Below are the code and all the weights of a small trained network. Each question names an input and a class and asks about switching units off, where a switched-off unit gives its printed mean instead of its output.

import numpy as np


def w(rows, s, z=0):
    codes = np.array(rows[::2]) - 128.0
    scale = np.full(codes.shape[1], s)
    scale[-1] = z or s
    return codes * scale


def f(y):
    return y / 2 * (1 + np.tanh(0.7978845608 * (y + 0.044715 * y**3)))


def log_softmax(a):
    a = a - a.max(-1, keepdims=True)
    return a - np.log(np.exp(a).sum(-1, keepdims=True))


def net(x, mask):
    res = np.array(x, float).reshape(1, 6) / 4 @ E
    y = f(res @ A[0][:, :-1].T + A[0][:, -1])
    res = res + np.where(mask, y, B[0][:, -1]) @ B[0][:, :-1]
    return log_softmax(res[-1] @ U[:, :-1].T + U[:, -1])


A, B = {}, {}
E = w([
[255,141,196,159],'x0',
[70,54,250,71],'x1',
[126,127,129,132],'x2',
[156,18,91,196],'x3',
[62,156,179,233],'x4',
[129,127,129,127],'x5',
],0.0077)
A[0] = w([
[90,74,212,126,93],'neuron 0',
[47,115,103,136,154],'neuron 1',
[187,155,193,175,162],'neuron 2',
[143,96,147,128,26],'neuron 3',
[95,71,178,82,33],'neuron 4',
[121,75,218,85,71],'neuron 5',
[198,131,173,128,104],'neuron 6',
[151,2,82,147,41],'neuron 7',
[128,30,109,206,49],'neuron 8',
[100,254,177,42,4],'neuron 9',
[116,57,192,52,73],'neuron 10',
[223,103,84,30,156],'neuron 11',
[59,103,62,100,70],'neuron 12',
[205,106,201,162,76],'neuron 13',
[191,141,185,153,97],'neuron 14',
[221,142,168,129,39],'neuron 15',
[172,72,80,7,51],'neuron 16',
],0.0088,0.0031)
B[0] = w([
[166,195,74,211,234],'neuron 0',
[59,47,145,26,219],'neuron 1',
[29,49,82,89,231],'neuron 2',
[150,138,111,91,121],'neuron 3',
[157,161,61,116,202],'neuron 4',
[119,172,19,171,233],'neuron 5',
[105,78,98,68,187],'neuron 6',
[255,188,219,44,234],'neuron 7',
[241,179,206,91,231],'neuron 8',
[247,168,218,66,229],'neuron 9',
[165,161,54,183,244],'neuron 10',
[42,129,137,218,254],'neuron 11',
[145,110,94,45,211],'neuron 12',
[103,94,121,70,222],'neuron 13',
[71,91,96,63,195],'neuron 14',
[117,99,72,61,193],'neuron 15',
[71,90,219,238,233],'neuron 16',
],0.0073,0.0046)
U = w([
[219,175,196,74,88],'0',
[117,134,116,132,254],'1',
[86,79,74,52,54],'2',
[162,206,4,179,68],'3',
[79,125,187,189,170],'4',
],0.013,0.0089)

Each question gives the input, the list of numbers given to net, and the class t.
The units are the neurons (one row each of A and B). Each row of codes is followed by its name. A weight is (code - 128) times the scale printed after its matrix; where a second scale follows, it is the last column's (A, B and U).
mask holds one flag per neuron, in row order. A switched-off neuron (its flag False) gives its mean, the last column of its row in B, instead of its output. The means were averaged over made-up inputs and are rounded, as every weight is.
A unit's drop is (log p(t) with every unit on - log p(t) with that unit switched off) / (log p(t) with every unit on - log p(t) with every unit switched off).
The circuit of an input: a set's keep is (log p(t) with only the set's units on - log p(t) with every unit switched off) / (log p(t) with every unit on - log p(t) with every unit switched off). Starting from the 12 units with the biggest drops (on a tie, the unit counted first), units are removed one at a time, each time the one whose removal leaves the highest keep (on an exact tie, the one counted first), for as long as the keep stays at least 0.8.
circuit, biggest first: the units of the circuit, biggest drop first
most important unit: the unit with the biggest drop
top k neurons: the k neurons with the biggest drops, biggest first
input [6,7,-7,0,-8,4], class 4: circuit, biggest first -> (neuron 11)
input [7,-2,5,6,5,8], class 2: circuit, biggest first -> (neuron 2; neuron 14; neuron 13)
input [5,7,3,5,5,-4], class 3: circuit, biggest first -> (neuron 0; neuron 5)
input [5,-2,4,6,3,-5], class 0: top 3 neurons -> (neuron 8; neuron 7; neuron 11)
input [6,-3,-4,-6,-8,3], class 4: top 3 neurons -> (neuron 11; neuron 16; neuron 7)
input [4,-7,8,-3,4,-8], class 1: circuit, biggest first -> (neuron 0; neuron 2)
input [-4,-6,6,2,6,5], class 1: circuit, biggest first -> (neuron 0; neuron 5)
input [8,7,7,7,-1,7], class 2: circuit, biggest first -> (neuron 2; neuron 13)
input [1,6,1,6,-4,4], class 0: top 3 neurons -> (neuron 7; neuron 8; neuron 2)
input [-6,-2,-5,-4,6,8], class 2: top 2 neurons -> (neuron 1; neuron 16)
input [-4,5,-8,4,-8,6], class 1: circuit, biggest first -> (neuron 16; neuron 10)
input [4,-3,2,5,-8,-6], class 4: circuit, biggest first -> (neuron 11; neuron 16)
input [7,-8,-8,1,8,7], class 1: circuit, biggest first -> (neuron 2; neuron 0)
input [1,8,7,0,-8,-5], class 3: circuit, biggest first -> (neuron 10; neuron 5)
input [-7,-5,-5,6,2,7], class 2: circuit, biggest first -> (neuron 1)
input [-4,-2,2,-6,-7,8], class 4: circuit, biggest first -> (neuron 16; neuron 11)
input [8,5,-8,-6,-6,3], class 1: top 2 neurons -> (neuron 11; neuron 16)
input [4,4,-4,2,-7,-7], class 4: circuit, biggest first -> (neuron 16; neuron 11)
input [0,4,4,6,-8,-1], class 4: top 3 neurons -> (neuron 16; neuron 11; neuron 9)
input [-8,-5,-5,6,6,-7], class 2: most important unit -> neuron 1
input [8,5,7,-7,8,5], class 2: top 2 neurons -> (neuron 2; neuron 14)
input [4,5,-2,0,3,3], class 3: top 3 neurons -> (neuron 0; neuron 5; neuron 1)
input [5,2,-4,8,3,-6], class 0: top 2 neurons -> (neuron 8; neuron 7)
input [-7,1,-3,-7,-7,8], class 0: top 2 neurons -> (neuron 9; neuron 2)
input [-4,-3,-2,-1,-6,-7], class 4: top 2 neurons -> (neuron 16; neuron 11)
